Below are the code and all the weights of a small trained network. Each question names an input and a target symbol and asks about switching units off, where a switched-off unit gives its printed mean instead of its output.

import numpy as np


def w(rows, s, z=0):
    codes = np.array(rows[::2]) - 128.0
    scale = np.full(codes.shape[1], s)
    scale[-1] = z or s
    return codes * scale


def f(y):
    return y / 2 * (1 + np.tanh(0.7978845608 * (y + 0.044715 * y**3)))


def softmax(a):
    e = np.exp(a - a.max(-1, keepdims=True))
    return e / e.sum(-1, keepdims=True)


def log_softmax(a):
    a = a - a.max(-1, keepdims=True)
    return a - np.log(np.exp(a).sum(-1, keepdims=True))


def net(x, mask):
    ids = ['γδζηθλμξπστφω'.index(c) for c in x.split()]
    T = len(ids)
    res = E[ids] + P[:T]
    u = 0
    for l in range(3):
        r = res
        for j in range(2):
            rows = slice(3 * j, 3 * j + 3)
            q, k, v = (r @ M[l][rows].T for M in (Q, K, V))
            z = softmax(np.where(np.tri(T) > 0, q @ k.T / 3**0.5, -1e9)) @ v
            o = O[l][rows]
            res = res + np.where(mask[u + j], z, o[:, -1]) @ o[:, :-1]
        u += 2
        y = f(res @ A[l][:, :-1].T + A[l][:, -1])
        res = res + np.where(mask[u : u + 4], y, B[l][:, -1]) @ B[l][:, :-1]
        u += 4
    return log_softmax(res[-1] @ U[:, :-1].T + U[:, -1])


Q, K, V, O, A, B = {}, {}, {}, {}, {}, {}
E = w([
[168,169,118,86,32,122,100],'γ',
[159,173,211,81,124,76,150],'δ',
[106,204,161,113,109,35,116],'ζ',
[125,78,154,80,5,235,143],'η',
[137,106,103,123,119,224,116],'θ',
[118,110,97,165,66,229,99],'λ',
[131,155,116,108,172,143,73],'μ',
[120,129,177,143,219,150,137],'ξ',
[171,154,155,107,153,139,155],'π',
[173,122,121,94,40,199,143],'σ',
[118,118,114,156,180,207,105],'τ',
[141,138,177,128,149,146,151],'φ',
[120,79,171,143,138,219,165],'ω',
],0.012)
P = w([
[170,111,180,214,162,105,145],'0',
[15,113,157,93,131,153,86],'1',
[160,144,109,85,169,207,169],'2',
[188,50,119,72,117,129,76],'3',
[28,88,114,157,89,77,133],'4',
[115,208,69,62,136,149,189],'5',
[178,46,119,57,122,111,114],'6',
[18,87,90,182,86,15,168],'7',
[82,252,38,57,97,114,214],'8',
[179,52,139,45,139,76,145],'9',
],0.015)
Q[0] = w([
[133,232,86,47,138,202,245],'L0H1',
[49,142,100,99,102,102,75],'L0H1',
[188,39,145,182,165,115,137],'L0H1',
[66,123,82,192,159,189,227],'L0H2',
[42,255,103,86,127,75,184],'L0H2',
[79,68,122,13,15,157,86],'L0H2',
],0.0076)
K[0] = w([
[50,91,50,104,113,71,213],'L0H1',
[136,180,89,209,95,79,180],'L0H1',
[195,151,207,84,116,154,69],'L0H1',
[105,75,1,183,195,144,114],'L0H2',
[104,190,25,167,101,66,154],'L0H2',
[116,84,101,140,43,110,215],'L0H2',
],0.0073)
V[0] = w([
[68,84,166,21,87,54,81],'L0H1',
[147,42,73,117,78,167,185],'L0H1',
[119,185,113,161,69,35,146],'L0H1',
[204,107,162,170,79,128,146],'L0H2',
[118,133,59,180,255,123,74],'L0H2',
[91,53,107,149,169,138,73],'L0H2',
],0.0078)
O[0] = w([
[2,85,57,131,108,161,65,167],'L0H1',
[104,132,114,51,187,39,155,180],'L0H1',
[166,77,107,155,178,190,70,95],'L0H1',
[137,138,113,140,182,102,86,153],'L0H2',
[123,111,122,86,37,130,123,1],'L0H2',
[136,111,117,148,105,75,148,116],'L0H2',
],0.0098,0.0093)
A[0] = w([
[105,4,142,81,128,75,8,139],'L0N1',
[226,3,106,61,193,56,113,121],'L0N2',
[168,52,168,167,185,219,179,90],'L0N3',
[128,81,122,74,142,67,95,253],'L0N4',
],0.0074,0.0027)
B[0] = w([
[198,77,170,71,170,134,255,213],'L0N1',
[205,113,67,174,65,214,230,255],'L0N2',
[194,203,123,156,224,73,78,164],'L0N3',
[129,24,178,198,114,104,63,244],'L0N4',
],0.0081,0.0054)
Q[1] = w([
[90,110,151,77,150,89,163],'L1H1',
[77,68,146,225,148,132,90],'L1H1',
[129,85,61,110,122,102,112],'L1H1',
[54,106,235,153,144,158,185],'L1H2',
[78,116,112,174,105,96,94],'L1H2',
[200,129,115,255,130,109,89],'L1H2',
],0.0094)
K[1] = w([
[88,140,124,129,118,85,169],'L1H1',
[84,87,118,200,108,128,131],'L1H1',
[127,93,103,89,54,178,128],'L1H1',
[77,146,166,215,255,108,199],'L1H2',
[150,170,146,145,171,124,89],'L1H2',
[251,82,128,92,121,147,113],'L1H2',
],0.0082)
V[1] = w([
[122,90,153,136,139,99,72],'L1H1',
[200,165,59,54,180,165,121],'L1H1',
[56,55,55,138,98,227,150],'L1H1',
[147,75,150,78,137,115,254],'L1H2',
[168,132,152,112,197,123,201],'L1H2',
[85,90,182,56,149,111,203],'L1H2',
],0.0077)
O[1] = w([
[85,109,143,163,143,144,127,112],'L1H1',
[167,107,2,157,18,89,115,144],'L1H1',
[145,178,171,125,181,27,111,88],'L1H1',
[142,213,114,134,185,119,95,222],'L1H2',
[83,135,77,78,111,94,96,254],'L1H2',
[136,153,123,124,20,121,35,189],'L1H2',
],0.0073,0.0079)
A[1] = w([
[86,76,176,184,104,63,123,254],'L1N1',
[150,2,206,150,116,123,93,117],'L1N2',
[54,152,86,128,110,118,81,95],'L1N3',
[50,190,146,123,86,162,165,82],'L1N4',
],0.0084,0.0068)
B[1] = w([
[181,88,141,183,56,157,68,253],'L1N1',
[134,173,114,41,113,67,189,199],'L1N2',
[58,137,107,171,128,95,140,228],'L1N3',
[123,250,154,153,109,140,166,201],'L1N4',
],0.012,0.0056)
Q[2] = w([
[144,166,100,126,198,157,51],'L2H1',
[101,160,59,99,81,106,184],'L2H1',
[119,107,130,36,99,104,200],'L2H1',
[92,187,98,165,177,103,116],'L2H2',
[103,74,182,219,161,126,129],'L2H2',
[92,137,140,142,114,2,73],'L2H2',
],0.0092)
K[2] = w([
[119,146,2,170,108,128,61],'L2H1',
[71,91,126,150,113,52,152],'L2H1',
[216,150,105,225,173,57,231],'L2H1',
[107,90,154,181,90,79,42],'L2H2',
[119,133,90,93,92,245,152],'L2H2',
[162,155,139,185,168,114,187],'L2H2',
],0.0081)
V[2] = w([
[78,154,83,57,86,146,155],'L2H1',
[92,47,108,124,199,100,69],'L2H1',
[126,147,91,173,202,119,98],'L2H1',
[155,184,96,55,167,198,122],'L2H2',
[61,104,92,193,90,251,176],'L2H2',
[129,76,1,155,25,64,99],'L2H2',
],0.0088)
O[2] = w([
[91,188,142,166,164,172,190,189],'L2H1',
[89,149,209,74,100,150,112,53],'L2H1',
[156,83,192,103,107,67,125,94],'L2H1',
[34,122,47,102,112,143,92,128],'L2H2',
[196,157,75,69,105,52,71,250],'L2H2',
[128,184,152,14,254,180,102,254],'L2H2',
],0.0081,0.0082)
A[2] = w([
[1,134,157,129,118,151,113,88],'L2N1',
[184,185,168,65,115,185,191,43],'L2N2',
[134,168,116,160,153,253,104,109],'L2N3',
[181,133,120,131,107,203,42,254],'L2N4',
],0.0097,0.0075)
B[2] = w([
[104,60,123,89,30,25,127,197],'L2N1',
[134,62,25,91,16,225,100,228],'L2N2',
[70,77,190,121,156,176,190,199],'L2N3',
[138,78,254,210,178,90,118,254],'L2N4',
],0.0084,0.0097)
U = w([
[232,78,230,110,205,103,152,255],'γ',
[210,72,108,2,102,61,126,87],'δ',
[173,50,91,97,13,124,185,45],'ζ',
[87,27,178,128,47,160,73,128],'η',
[70,87,186,199,177,174,164,170],'θ',
[140,129,173,150,119,205,35,180],'λ',
[167,100,157,225,27,178,131,107],'μ',
[195,205,69,163,46,99,139,48],'ξ',
[93,180,110,59,201,176,23,106],'π',
[58,63,179,53,222,152,85,70],'σ',
[139,152,126,197,102,187,84,159],'τ',
[144,174,90,89,113,161,7,96],'φ',
[58,147,93,78,159,57,207,104],'ω',
],0.007,0.0084)

Each question gives the input, a string of symbols that net reads in full, and the target symbol t.
The units are the heads (3 rows each of Q, K, V and O) and the neurons (one row each of A and B). Each row of codes is followed by its name. A weight is (code - 128) times the scale printed after its matrix; where a second scale follows, it is the last column's (O, A, B and U).
mask holds one flag per unit, layer by layer, with each layer's heads first. A switched-off unit (its flag False) gives its mean, the last column of its rows in O or B, instead of its output. The means were averaged over made-up inputs and are rounded, as every weight is.
A unit's drop is (log p(t) with every unit on - log p(t) with that unit switched off) / (log p(t) with every unit on - log p(t) with every unit switched off).
The circuit of an input: a set's keep is (log p(t) with only the set's units on - log p(t) with every unit switched off) / (log p(t) with every unit on - log p(t) with every unit switched off). Starting from the 12 units with the biggest drops (on a tie, the unit counted first), units are removed one at a time, each time the one whose removal leaves the highest keep (on an exact tie, the one counted first), for as long as the keep stays at least 0.8.
circuit, biggest first: the units of the circuit, biggest drop first
most important unit: the unit with the biggest drop
k most important neurons: the k neurons with the biggest drops, biggest first
top k neurons in layer l: the k neurons of layer l with the biggest drops, biggest first
which heads matter: for each layer, one digit per head in row order, 1 if its drop is at least 0.15 and else 0, layers parted by /
input η ζ η η δ, target η: 3 most important neurons	[L1N1; L0N2; L2N1]
input η ω μ η λ, target η: 4 most important neurons	[L1N1; L0N2; L2N1; L1N3]
input η ω τ ω η ω η θ ξ λ, target γ: most important unit	L0N4
input δ ω σ, target ξ: which heads matter	11 / 11 / 01
input ξ σ σ π ω φ, target ξ: which heads matter	01 / 10 / 01
input δ δ ξ, target θ: circuit, biggest first	[L2N3; L0H1]
input δ δ ζ η σ, target δ: 3 most important neurons	[L0N3; L0N1; L1N4]
input σ π η δ η η δ π, target σ: 4 most important neurons	[L0N2; L0N3; L0N4; L1N1]
input η ω ζ ω η σ θ σ τ, target π: top 2 neurons in layer 1	[L1N1; L1N3]
input ω λ π θ, target γ: which heads matter	01 / 11 / 10
input η φ ω η δ δ, target θ: 2 most important neurons	[L2N3; L1N2]
input η τ φ η η δ η ζ, target η: which heads matter	00 / 00 / 01
input η φ σ η η τ θ ξ τ, target μ: circuit, biggest first	[L1H1; L2H2]
input ξ ξ η η δ, target ξ: which heads matter	11 / 10 / 11
input η η τ, target ω: most important unit	L0H1
input η λ η δ η η η ξ, target η: which heads matter	00 / 00 / 01
input η η δ η η π σ, target γ: which heads matter	01 / 01 / 00
input δ η π τ, target γ: 2 most important neurons	[L1N4; L1N3]
input η σ δ, target π: circuit, biggest first	[L1N1; L2N1; L2N4]
input η η δ η σ, target η: 2 most important neurons	[L1N1; L0N2]
input σ δ η ω δ δ γ η η, target ω: which heads matter	10 / 10 / 00
input δ φ η ω η η η σ, target δ: 2 most important neurons	[L0N3; L1N1]
input π η γ, target ω: circuit, biggest first	[L1N1; L0H1]
input η ξ η, target μ: circuit, biggest first	[L0H1; L2H2]
input δ σ η η π, target δ: which heads matter	11 / 11 / 01
input η δ η σ η η η η η, target ω: circuit, biggest first	[L0H1; L1N3; L1N1]
input σ η γ η η δ, target ω: circuit, biggest first	[L0H1; L1N1]
